Here is a tiny trained network, its code and every weight. The questions are about switching its units off for an input and a target symbol, where a switched-off unit gives its printed mean instead of its output.

import numpy as np


def w(rows, s, z=0):
    codes = np.array(rows[::2]) - 128.0
    scale = np.full(codes.shape[1], s)
    scale[-1] = z or s
    return codes * scale


def norm(h):
    return h / np.sqrt((h * h).mean(-1, keepdims=True) + 1e-5)


def f(y):
    return np.maximum(y, 0)


def softmax(a):
    e = np.exp(a - a.max(-1, keepdims=True))
    return e / e.sum(-1, keepdims=True)


def log_softmax(a):
    a = a - a.max(-1, keepdims=True)
    return a - np.log(np.exp(a).sum(-1, keepdims=True))


def net(x, mask):
    ids = ['ΔΛΞΠΦαγεηθμτ'.index(c) for c in x.split()]
    T = len(ids)
    res = E[ids] + P[:T]
    u = 0
    for l in range(2):
        r = norm(res)
        for j in range(3):
            rows = slice(2 * j, 2 * j + 2)
            q, k, v = (r @ M[l][rows].T for M in (Q, K, V))
            z = softmax(np.where(np.tri(T) > 0, q @ k.T / 2**0.5, -1e9)) @ v
            o = O[l][rows]
            res = res + np.where(mask[u + j], z, o[:, -1]) @ o[:, :-1]
        u += 3
        y = f(norm(res) @ A[l][:, :-1].T + A[l][:, -1])
        res = res + np.where(mask[u : u + 8], y, B[l][:, -1]) @ B[l][:, :-1]
        u += 8
    return log_softmax(norm(res)[-1] @ U[:, :-1].T + U[:, -1])


Q, K, V, O, A, B = {}, {}, {}, {}, {}, {}
E = w([
[133,248,173,100,125,152,143],'Δ',
[175,159,57,136,120,142,183],'Λ',
[171,45,108,178,159,47,140],'Ξ',
[216,43,184,150,185,145,210],'Π',
[64,185,77,84,2,48,101],'Φ',
[16,221,164,168,210,99,97],'α',
[174,103,114,97,152,112,244],'γ',
[55,131,150,88,224,124,123],'ε',
[249,111,98,101,111,57,154],'η',
[35,41,99,139,160,30,132],'θ',
[76,138,98,155,138,168,94],'μ',
[68,116,112,114,156,165,78],'τ',
],0.0098)
P = w([
[159,133,127,151,159,86,140],'0',
[115,60,98,97,141,49,138],'1',
[143,158,85,136,149,222,89],'2',
[106,80,113,124,121,81,175],'3',
[173,163,64,107,185,173,76],'4',
[111,68,117,131,125,96,197],'5',
[150,159,74,95,254,171,70],'6',
[113,77,122,131,128,88,200],'7',
[192,204,95,111,171,165,65],'8',
[113,58,116,125,128,103,184],'9',
[241,236,90,102,181,92,141],'10',
],0.0066)
Q[0] = w([
[65,80,211,242,48,154,126],'L0H1',
[110,79,166,190,31,167,192],'L0H1',
[151,114,249,148,45,100,153],'L0H2',
[174,253,121,62,188,140,133],'L0H2',
[89,70,195,126,10,47,199],'L0H3',
[182,152,42,132,156,196,46],'L0H3',
],0.0053)
K[0] = w([
[79,85,99,253,162,54,165],'L0H1',
[80,92,136,243,161,81,223],'L0H1',
[38,99,102,175,157,67,137],'L0H2',
[190,232,87,30,125,171,174],'L0H2',
[149,72,202,190,73,24,172],'L0H3',
[127,152,51,73,223,191,28],'L0H3',
],0.0059)
V[0] = w([
[176,169,162,86,94,137,97],'L0H1',
[88,87,116,129,66,143,165],'L0H1',
[124,92,96,33,86,115,144],'L0H2',
[110,130,234,171,114,120,135],'L0H2',
[126,143,133,56,165,182,58],'L0H3',
[106,92,1,104,179,168,105],'L0H3',
],0.006)
O[0] = w([
[158,144,255,142,124,140,137,115],'L0H1',
[221,131,119,66,200,19,79,50],'L0H1',
[124,115,66,103,189,155,125,138],'L0H2',
[169,126,134,95,72,112,187,31],'L0H2',
[152,161,123,186,141,153,245,127],'L0H3',
[157,190,123,125,125,160,144,252],'L0H3',
],0.0061,0.0033)
A[0] = w([
[92,102,157,194,191,59,123,144],'L0N1',
[105,181,157,128,70,170,182,206],'L0N2',
[32,77,184,3,84,133,183,138],'L0N3',
[127,197,128,90,68,137,129,129],'L0N4',
[194,207,166,90,227,145,150,251],'L0N5',
[244,116,151,136,161,161,117,186],'L0N6',
[94,137,114,138,146,238,100,210],'L0N7',
[46,72,136,104,165,134,136,90],'L0N8',
],0.0061,0.0026)
B[0] = w([
[114,119,118,150,114,227,57,176],'L0N1',
[193,15,85,87,99,139,173,191],'L0N2',
[81,130,160,17,147,84,213,176],'L0N3',
[65,60,177,133,129,189,48,165],'L0N4',
[79,122,119,70,42,253,71,254],'L0N5',
[52,217,180,156,180,143,96,201],'L0N6',
[189,178,156,146,175,33,150,206],'L0N7',
[155,177,177,46,151,64,102,171],'L0N8',
],0.0053,0.0064)
Q[1] = w([
[153,105,152,160,94,71,170],'L1H1',
[64,135,51,186,112,134,212],'L1H1',
[87,184,104,145,86,217,111],'L1H2',
[200,114,147,255,56,89,175],'L1H2',
[146,51,132,163,189,126,166],'L1H3',
[181,163,44,140,84,115,171],'L1H3',
],0.0054)
K[1] = w([
[156,61,105,81,49,135,209],'L1H1',
[130,119,54,113,87,177,157],'L1H1',
[117,122,171,208,123,186,100],'L1H2',
[128,65,142,151,104,57,171],'L1H2',
[155,35,108,152,140,128,160],'L1H3',
[122,195,9,139,109,92,254],'L1H3',
],0.006)
V[1] = w([
[87,110,100,145,124,73,33],'L1H1',
[92,156,79,231,102,158,145],'L1H1',
[175,217,94,50,40,72,133],'L1H2',
[157,45,3,141,88,95,150],'L1H2',
[70,196,176,118,121,80,126],'L1H3',
[105,166,47,85,101,127,138],'L1H3',
],0.0061)
O[1] = w([
[36,167,145,109,100,172,163,146],'L1H1',
[112,75,111,65,161,138,159,99],'L1H1',
[116,129,234,192,164,1,174,98],'L1H2',
[157,126,202,52,77,113,163,4],'L1H2',
[48,40,97,135,157,56,55,135],'L1H3',
[133,193,106,86,61,60,103,175],'L1H3',
],0.006,0.0038)
A[1] = w([
[57,77,169,129,172,148,147,89],'L1N1',
[194,131,178,176,120,163,173,210],'L1N2',
[101,130,45,104,131,56,90,129],'L1N3',
[200,90,137,128,106,83,1,160],'L1N4',
[124,175,180,127,248,168,143,251],'L1N5',
[127,111,160,107,141,65,199,4],'L1N6',
[98,55,146,159,119,69,141,4],'L1N7',
[193,190,137,156,84,85,164,120],'L1N8',
],0.0073,0.0023)
B[1] = w([
[174,69,169,148,89,146,87,170],'L1N1',
[148,140,88,126,60,63,141,173],'L1N2',
[215,143,145,240,131,178,224,210],'L1N3',
[140,191,157,115,137,230,27,158],'L1N4',
[106,176,157,190,6,59,121,254],'L1N5',
[130,206,183,105,243,211,133,152],'L1N6',
[105,114,2,90,158,199,113,146],'L1N7',
[152,72,136,92,135,77,29,151],'L1N8',
],0.0058,0.0064)
U = w([
[75,73,157,28,79,237,129,75],'Δ',
[254,161,2,105,88,69,184,90],'Λ',
[219,72,40,140,174,238,53,129],'Ξ',
[206,48,201,217,18,130,128,211],'Π',
[71,141,16,79,29,49,133,120],'Φ',
[88,157,140,204,136,94,55,92],'α',
[186,182,141,57,228,165,216,196],'γ',
[47,182,190,89,152,82,81,174],'ε',
[242,210,209,81,209,102,42,145],'η',
[73,43,32,131,201,152,118,244],'θ',
[219,174,58,241,159,97,169,3],'μ',
[181,221,143,211,165,48,169,109],'τ',
],0.0065,0.003)

Each question gives the input, a string of symbols that net reads in full, and the target symbol t.
The units are the heads (2 rows each of Q, K, V and O) and the neurons (one row each of A and B). Each row of codes is followed by its name. A weight is (code - 128) times the scale printed after its matrix; where a second scale follows, it is the last column's (O, A, B and U).
mask holds one flag per unit, layer by layer, with each layer's heads first. A switched-off unit (its flag False) gives its mean, the last column of its rows in O or B, instead of its output. The means were averaged over made-up inputs and are rounded, as every weight is.
A unit's drop is (log p(t) with every unit on - log p(t) with that unit switched off) / (log p(t) with every unit on - log p(t) with every unit switched off).
The circuit of an input: a set's keep is (log p(t) with only the set's units on - log p(t) with every unit switched off) / (log p(t) with every unit on - log p(t) with every unit switched off). Starting from the 12 units with the biggest drops (on a tie, the unit counted first), units are removed one at a time, each time the one whose removal leaves the highest keep (on an exact tie, the one counted first), for as long as the keep stays at least 0.8.
circuit, biggest first: the units of the circuit, biggest drop first
top k neurons: the k neurons with the biggest drops, biggest first
k most important neurons of layer l: the k neurons of layer l with the biggest drops, biggest first
which heads matter: for each layer, one digit per head in row order, 1 if its drop is at least 0.15 and else 0, layers parted by /
drop of u: that unit's drop, to one decimal
input Φ ε ε τ θ, target μ: circuit, biggest first -> L1N3, L0N5
input Π Φ τ μ, target μ: circuit, biggest first -> L0H1, L1N3, L0N5
input τ Π α μ Δ Π Π, target Π: top 2 neurons -> L1N5, L1N2
input Π γ θ, target Ξ: most important neuron of layer 0 -> L0N6
input Φ Φ Φ, target ε: which heads matter -> 100 / 110
input Π Λ Π θ θ, target Ξ: which heads matter -> 000 / 010
input ε θ Δ Φ Π α Φ, target Ξ: 3 most important neurons of layer 1 -> L1N5, L1N3, L1N4
input θ Π η μ Δ μ Π γ, target γ: circuit, biggest first -> L1N6, L0H3, L0N5
input Π ε η Δ, target Δ: top 2 neurons -> L0N2, L0N3
input τ ε μ, target Λ: 4 most important neurons of layer 0 -> L0N7, L0N6, L0N2, L0N1
input Δ Φ θ θ, target θ: 3 most important neurons of layer 0 -> L0N5, L0N1, L0N7
input α Δ Ξ τ Ξ η, target η: top 2 neurons -> L0N5, L1N6
input μ γ Φ μ Π Δ μ Π Δ Λ, target Λ: top 2 neurons -> L0N5, L1N5
input θ γ Π γ η Δ Δ ε Λ μ, target μ: top 3 neurons -> L1N3, L0N5, L0N6
input Π ε Π γ Φ, target Ξ: 2 most important neurons of layer 0 -> L0N6, L0N4
input Δ η α η Δ Λ Π τ, target τ: most important neuron of layer 1 -> L1N3
input ε Δ Δ, target Π: top 2 neurons -> L0N2, L0N7
input Δ α τ θ, target θ: 2 most important neurons of layer 1 -> L1N5, L1N3
input Π γ Φ Δ ε γ, target γ: top 2 neurons -> L1N6, L0N7
input Ξ γ Φ Ξ Π Π θ η, target η: top neuron -> L0N5
input Δ γ Δ, target Π: drop of L0N2 -> 0.3
input τ Ξ Ξ, target Λ: drop of L0H3 -> 0.5
input ε η Δ Λ τ θ Ξ α ε Λ, target Λ: drop of L0N5 -> 0.2
